Table B holds the same points as the rows below and some others, measured another way and shuffled. Each row below is followed by which row of B it is.
B:
0: 272; -24; 4; -24; -34; -17; 56; 124; -62; -38; 117; 47; -30; 32; 121; -26; 83; 24; 48
1: 86; 114; -231; 159; 13; 54; -84; 111; -172; 52; -1; -257; 63; 26; -271; -178; -172; -58; -93
2: -87; 164; 130; 90; -210; 263; -75; -26; 71; 139; -90; 101; 1; -37; -100; -74; 150; -24; 59
3: 246; -176; 25; -92; 193; 95; -135; 20; 0; -99; 154; 101; -128; 144; -60; 21; 64; -66; -39
4: 30; 177; -105; 47; -68; -44; -26; 167; 33; 115; -4; -102; 46; 3; 122; 0; 10; -48; -52
5: 141; 32; 191; 63; 32; 194; -50; -11; 76; -33; 23; 3; -155; 108; 193; -9; 91; 44; -61
6: 311; 63; -397; 121; 165; -373; 30; 294; -188; -72; 103; -428; 44; 130; 9; -195; -327; 38; -89
7: 269; -18; -227; -92; -136; 157; 66; 137; -269; -79; -3; -222; 204; 49; -104; -171; -13; -125; -55
8: 341; 128; -49; 33; 115; -176; 69; 46; 6; -122; 3; -288; -140; 158; 185; -128; -105; 94; -66
9: -226; 105; 288; -46; -230; 61; -152; -37; 361; 252; -3; 629; -99; -95; -68; 117; 415; -12; 327
10: 439; -307; -191; -139; 214; -256; -25; 286; -166; -31; 431; 291; -45; -26; -60; 159; 77; -80; 80
11: -70; 171; 390; 238; 96; 206; -196; -171; 294; 146; 12; 203; -376; 22; 23; 60; 127; 108; -11
12: 175; -233; -78; -46; 358; 60; -286; 22; 12; -89; 190; 78; -162; 198; -258; 10; -51; -107; -96
13: 53; 184; 333; -22; -248; 173; 72; -72; 210; 50; -97; 186; -111; 8; 308; -3; 307; 86; 131
14: 151; -28; -71; -124; 93; 253; -148; -135; 6; -261; -195; -354; -3; 371; -158; -302; -96; -93; -132
15: 97; 61; -4; 10; -105; 137; 7; 150; -16; 0; -3; -101; 66; 77; 247; -27; 61; -28; -65
16: 19; -194; 23; -18; 454; 233; -445; -143; 185; -173; 11; -92; -245; 408; -273; -90; -132; -113; -207
17: -114; -12; -7; 59; 77; 224; -290; -48; 81; 56; -25; 66; -57; 126; -355; -94; 5; -102; -20
18: -165; 245; 578; 95; -305; 435; -7; -80; 339; 197; -95; 340; -170; -62; 528; 187; 443; 76; 40
19: -237; 214; 397; 39; -221; 115; -127; -39; 383; 369; 48; 652; -184; -218; 89; 267; 459; -1; 228
20: 100; 34; -64; 27; 112; -34; -108; 68; 90; -116; -56; -229; -53; 278; 120; -162; -107; 24; -72
21: -330; 349; 383; 169; -334; 369; -94; -103; 346; 177; -280; 90; -66; 49; 257; -64; 236; 73; 50
22: -118; 9; 254; 43; 123; 220; -308; -172; 306; 63; -8; 282; -261; 132; -193; 9; 151; -25; 45
23: 250; 100; -4; 0; -58; -25; 79; 65; -26; -44; 12; -108; -38; 52; 146; -80; 37; 45; 7
24: -73; -30; -6; 157; 29; 309; -219; 96; -43; 109; 74; 35; 1; 36; -173; -21; -3; -98; -104
25: -167; 167; 393; 339; -167; 365; -90; 0; 165; 211; 2; 225; -177; -58; 174; 22; 181; 134; 32
26: -242; 234; 236; 213; -8; 211; -236; -110; 288; 170; -118; 76; -198; 64; -44; -30; 69; 30; -18
27: -154; 198; -169; 303; 109; 120; -221; 207; -13; 167; -12; -325; 34; 73; 29; -32; -221; -70; -279
28: -27; 183; -130; 283; 188; 142; -215; 58; -34; 97; -22; -362; -83; 89; -143; -91; -250; -51; -287
29: 104; -12; 107; 161; 306; 29; -230; -27; 132; 14; 135; 44; -304; 125; -68; 26; -62; 43; -96
30: -126; 15; 246; -15; -53; 178; -159; 98; 285; 86; 27; 256; -72; 110; 385; 161; 254; -25; 10
31: 11; -142; -150; 97; 478; 182; -423; 132; 6; 40; 205; -123; -137; 181; -124; 157; -172; -200; -380
32: 117; 124; -99; 72; -171; 152; 52; 111; -114; -73; -130; -335; 134; 142; 96; -252; -75; 7; -58
33: -82; -113; -202; -175; -90; -105; -193; 207; 49; 171; 144; 441; 159; -60; -338; 74; 200; -203; 233
34: -78; 234; 286; 42; -319; 243; 53; 1; 213; 52; -193; 29; -2; 70; 407; -68; 237; 79; 66
35: 76; 37; 25; -215; -168; 57; -32; -36; 110; -28; -87; 153; 47; 88; -90; -91; 219; -83; 166
36: 18; 17; -261; 194; 84; 77; -151; 321; -185; 165; 178; -135; 113; -40; -69; 49; -145; -134; -198
37: 55; 161; -210; 198; -70; -48; 7; 263; -123; 91; 15; -268; 118; 11; 78; -115; -144; 0; -84
38: 10; 45; -196; 23; -134; -37; -39; 300; -102; 202; 135; 125; 170; -138; -41; 77; 85; -119; 39
39: -2; 11; -314; 72; 141; -162; -192; 276; -36; 119; 124; -73; 76; 56; -157; 1; -143; -123; -66
40: 189; -38; -58; -101; -86; 32; 12; 75; -36; -86; -4; -9; 58; 127; -16; -143; 74; -27; 88
41: -96; 76; -84; 54; -45; 158; -182; 58; 42; 63; -72; -63; 58; 100; -169; -116; -18; -92; -39
42: 296; 12; -175; -17; 189; -94; -38; 108; -71; -117; 62; -293; -49; 170; 66; -79; -137; -32; -155
43: -44; 0; 168; -196; 39; -168; -216; -82; 374; 196; 130; 676; -221; -75; -233; 206; 368; -81; 303
44: -229; 139; -65; 82; -18; 130; -271; 17; 144; 163; -92; 19; 19; 68; -276; -72; 1; -117; -19
45: 417; -162; -144; -5; 89; 210; 34; 169; -330; -148; 177; -233; 52; 82; 34; -69; -72; -74; -188
46: 86; 99; 160; 96; -194; 261; 64; 87; -5; -12; -53; -83; 19; 79; 331; -85; 107; 56; -34
47: 88; -31; -347; 56; 80; 61; -163; 210; -225; 80; 116; -142; 148; -1; -349; -60; -136; -193; -129
48: 349; -86; 27; 9; 202; 11; -43; 19; -53; -82; 181; -1; -190; 79; -11; 6; 1; 10; -64
49: 49; 127; 264; 158; -17; 387; -70; -69; 87; -16; -68; -126; -155; 118; 243; -42; 63; 50; -169
50: -168; 88; 163; 259; -20; 356; -210; 49; 82; 172; 20; 65; -86; 14; -1; 16; 54; -18; -107
51: 167; -68; -13; 162; 162; -104; -111; 182; -26; 117; 293; 217; -159; -57; -61; 98; 4; 33; 33
52: 143; 147; 388; 25; -171; 90; 100; -12; 199; 82; 50; 284; -204; -56; 431; 124; 328; 130; 122
53: -36; 69; -62; -93; -319; 40; 52; 315; 17; 137; 19; 130; 248; -50; 335; 81; 227; -96; 80
54: 212; 7; -110; -172; -164; 38; 62; 159; -106; 31; 66; 68; 140; -43; 59; 38; 177; -122; 37
55: 111; -76; 12; 156; 204; 424; -242; -113; -105; -114; -17; -236; -123; 216; -329; -207; -156; -57; -213
56: -30; -11; -7; -20; 40; 56; -224; -65; 114; 54; 0; 193; -78; 87; -403; -102; 67; -72; 120
57: 211; 14; -37; 90; -73; 205; 59; 214; -173; -23; 80; -191; 75; 37; 281; -17; 4; -16; -158
58: -177; 344; 2; 276; -210; 242; -49; 118; 9; 201; -153; -254; 84; -26; 134; -89; -40; -8; -141
59: -152; -80; 403; -40; 99; 624; -369; -283; 285; 21; -59; 302; -245; 172; -160; 78; 268; -132; -93
60: 372; -91; -61; 33; 195; 48; -17; 39; -112; -244; 47; -316; -107; 271; 63; -201; -157; 52; -136
61: -93; 54; 199; 173; 155; 90; -278; -118; 251; 98; 31; 216; -283; 95; -212; -25; 49; 37; 52
62: -128; 7; 223; 74; -94; 296; -170; 26; 157; 138; 35; 297; -69; 13; 32; 72; 226; -37; 46
63: -231; 86; -139; 104; 233; -47; -387; 63; 229; 130; -23; -41; -79; 176; -239; -23; -127; -115; -97
64: 174; 9; -243; 26; -120; -71; 79; 332; -184; 1; 74; -164; 209; 38; 152; -92; -51; -39; -12
65: 153; -119; -26; -347; -149; 241; -51; 45; -29; -26; 33; 219; 144; 29; -36; 75; 311; -235; 37
66: -105; 105; -43; 107; 152; -135; -252; -2; 227; 79; -30; 34; -147; 148; -229; -110; -75; 11; 55
67: 349; 51; 44; 22; -155; -14; 192; 127; -130; -18; 109; 25; -13; -61; 186; -56; 117; 83; 86
68: 235; -15; -84; -14; 118; -68; -35; 133; -23; -53; 105; -95; -55; 114; 122; -14; -29; -11; -74
69: 372; 8; -265; -84; 22; -339; 99; 237; -149; 18; 203; 14; 40; -68; -33; 3; 6; -32; 93
70: 237; -34; -234; -128; 46; -183; -8; 226; -70; -27; 122; -56; 80; 65; 57; 9; 1; -101; -16
71: 75; -224; 59; -108; 379; 278; -399; -181; 138; -149; 53; 76; -225; 310; -357; -43; -1; -151; -129

54; -5; 338; 29; 64; -161; 123; -253; -117; -271; -192; -187; -200; 73; 37; 147; -184; 82; 378; -139; 120; -95; 71; -23; 182; -21; -233 : 3
88; 98; 290; 151; 42; 416; 229; -245; 0; 141; 64; -18; -121; 19; -55; 60; -47; 116; -129; 118; -72; 69; -156; -184; 94; 53; -36 : 64
-271; 16; -82; -176; 41; 124; -1; 106; 56; 71; 223; 53; 78; -18; 49; -231; 141; -121; -161; 209; -135; 132; -220; 152; -136; 112; 99 : 21
-175; -39; 73; -139; -51; -140; 133; -39; 99; -201; 119; -15; -152; -89; -80; -67; 24; -44; 245; 40; 187; 4; 46; 60; -182; -8; -143 : 22
-14; 1; -276; -31; 47; -42; -27; 54; -222; -85; -91; -273; 76; -109; 132; -93; -58; 111; 167; 82; -111; -351; -15; 77; 313; 25; 81 : 4
109; 36; 233; 33; 95; 293; 287; -288; 136; 44; 278; -89; -201; -128; -173; -118; 79; -124; -178; 224; 77; 225; -156; -83; -117; -81; -80 : 36
33; -66; 21; 66; 12; 185; 96; -103; -102; -31; -26; -198; -91; -88; 214; 48; 59; 107; 140; 96; -40; -43; -98; -27; 138; 113; -80 : 23
-262; -117; 280; -109; 139; -43; 199; -251; 80; -115; 151; -163; -222; -24; 160; -48; -5; -62; 415; -64; 105; 96; -106; 97; 11; 152; -89 : 30
12; 104; 102; -32; 148; 106; 267; -216; -155; 25; -9; -254; -250; -33; -143; 39; -173; 130; 216; -10; 28; -205; -56; -47; 426; -7; 30 : 40
64; 124; 112; 18; -305; 226; 78; 168; 68; -43; -6; 325; -51; -1; -234; 120; 118; 99; -315; 236; 79; 157; 19; -148; -397; -46; -246 : 56
-142; -66; 279; 60; -174; 376; 217; -70; 193; 62; 169; 182; -187; -51; 94; 119; 191; 92; 21; 144; 85; 280; -111; -135; -350; 210; -201 : 68
-46; -57; -200; 39; -284; -34; -101; 224; -7; -203; -93; 84; 134; -119; 126; 13; 91; 152; 86; 137; 30; -187; 133; -34; -260; 46; -150 : 66
-234; -35; 222; -13; -248; 317; 93; 135; 153; 52; 92; 318; -88; 47; 126; 143; 213; 94; -74; 157; 14; 307; -131; -66; -423; 249; -205 : 20
38; 182; 76; -85; -59; -117; 8; 67; -88; -174; -111; 89; 19; 89; -281; -9; -127; 19; -125; 71; 19; -90; 54; 7; -28; -165; -113 : 17
175; -124; 410; 382; -106; 70; 67; -409; 161; -265; -57; -40; 67; -71; 197; 45; -86; 111; 231; -24; 100; -56; 151; -261; -271; -14; -294 : 51
-38; 352; 300; -157; -97; 191; 140; 167; -150; 89; -157; 328; -191; 300; -431; 246; -117; 142; -333; 74; -47; 136; -111; -64; 60; -29; -129 : 65
-2; 74; 327; 39; -87; -308; 11; -118; -85; -355; -294; 36; -45; 151; -91; 159; -270; 143; 342; -185; 132; -215; 219; -64; 17; -88; -264 : 12
-110; -101; 193; 157; -181; -264; -143; -81; 62; -379; -190; 86; 213; 56; 232; 21; -136; 130; 371; -128; 46; -216; 226; -61; -260; 44; -234 : 29
-183; 36; 455; 92; -88; 186; 145; -152; 104; 0; -10; 211; -91; 151; 19; 150; -81; 159; 121; -52; 13; 96; -43; -145; -155; 169; -158 : 60
-64; -36; -182; 60; -413; -76; -39; 253; 13; -237; -152; 157; 55; -140; 29; 127; 28; 285; 248; 67; 140; -304; 259; -120; -282; 50; -210 : 43
26; -62; 283; 180; 311; -238; -4; -534; 21; -270; 13; -354; 187; 5; 158; -291; -290; -115; 316; -127; -69; -245; 33; 15; 184; -108; 38 : 25
22; 117; 309; -180; 218; -21; 284; -263; 9; -84; 159; -140; -307; 16; -323; -88; -72; -193; -26; 70; 139; 185; -127; 72; 82; -155; -95 : 55
251; 120; -134; 30; 68; 60; 27; -36; -224; -82; -106; -223; 29; -74; -109; -74; -68; 28; -168; 183; -86; -195; -39; -9; 255; -167; -1 : 1
138; 46; 223; -101; 357; -43; 326; -448; -34; -115; 196; -426; -320; -123; -235; -185; -118; -220; 117; 61; 139; 37; -118; 71; 285; -207; -26 : 24
227; 216; 103; -2; -53; 237; 159; -5; -70; 15; 5; 67; -115; -1; -348; 32; 9; 12; -395; 246; 11; 92; -73; -111; -24; -178; -118 : 47
12; 108; 29; -143; -24; 249; 185; 57; 7; 66; 164; 47; -182; -63; -218; -36; 137; -63; -277; 261; 29; 202; -166; 16; -106; -39; -71 : 41
11; 110; 391; 117; 214; 19; 56; -346; -112; -63; -121; -123; 52; 199; 33; -13; -279; 52; 93; -99; -150; -108; -84; -50; 290; -3; 3 : 57
-280; -25; -80; -104; -157; 46; -11; 165; 187; -41; 223; 211; 112; -81; -18; -189; 152; -51; -76; 195; 3; 68; -37; 50; -417; 81; -13 : 26
7; 90; 236; 31; 39; 434; 221; -126; -1; 178; 115; 29; -165; 31; -47; 57; 70; 46; -221; 179; -86; 213; -243; -88; 30; 98; -40 : 53
-173; -106; -175; 80; -83; -60; -73; 41; -150; -127; -172; -172; 127; -69; 357; 25; -87; 276; 463; -62; -93; -440; 80; -3; 206; 204; 19 : 8
148; -54; 98; 199; 309; 36; 216; -523; -188; -80; -49; -588; -114; -145; 169; -70; -271; 138; 487; -99; -34; -426; -15; -82; 626; -7; 88 : 67
-11; 21; 340; -14; 141; 8; 189; -316; 74; -110; 123; -99; -149; 8; -100; -83; -83; -103; 84; 21; 76; 104; -65; -8; -22; -60; -105 : 62
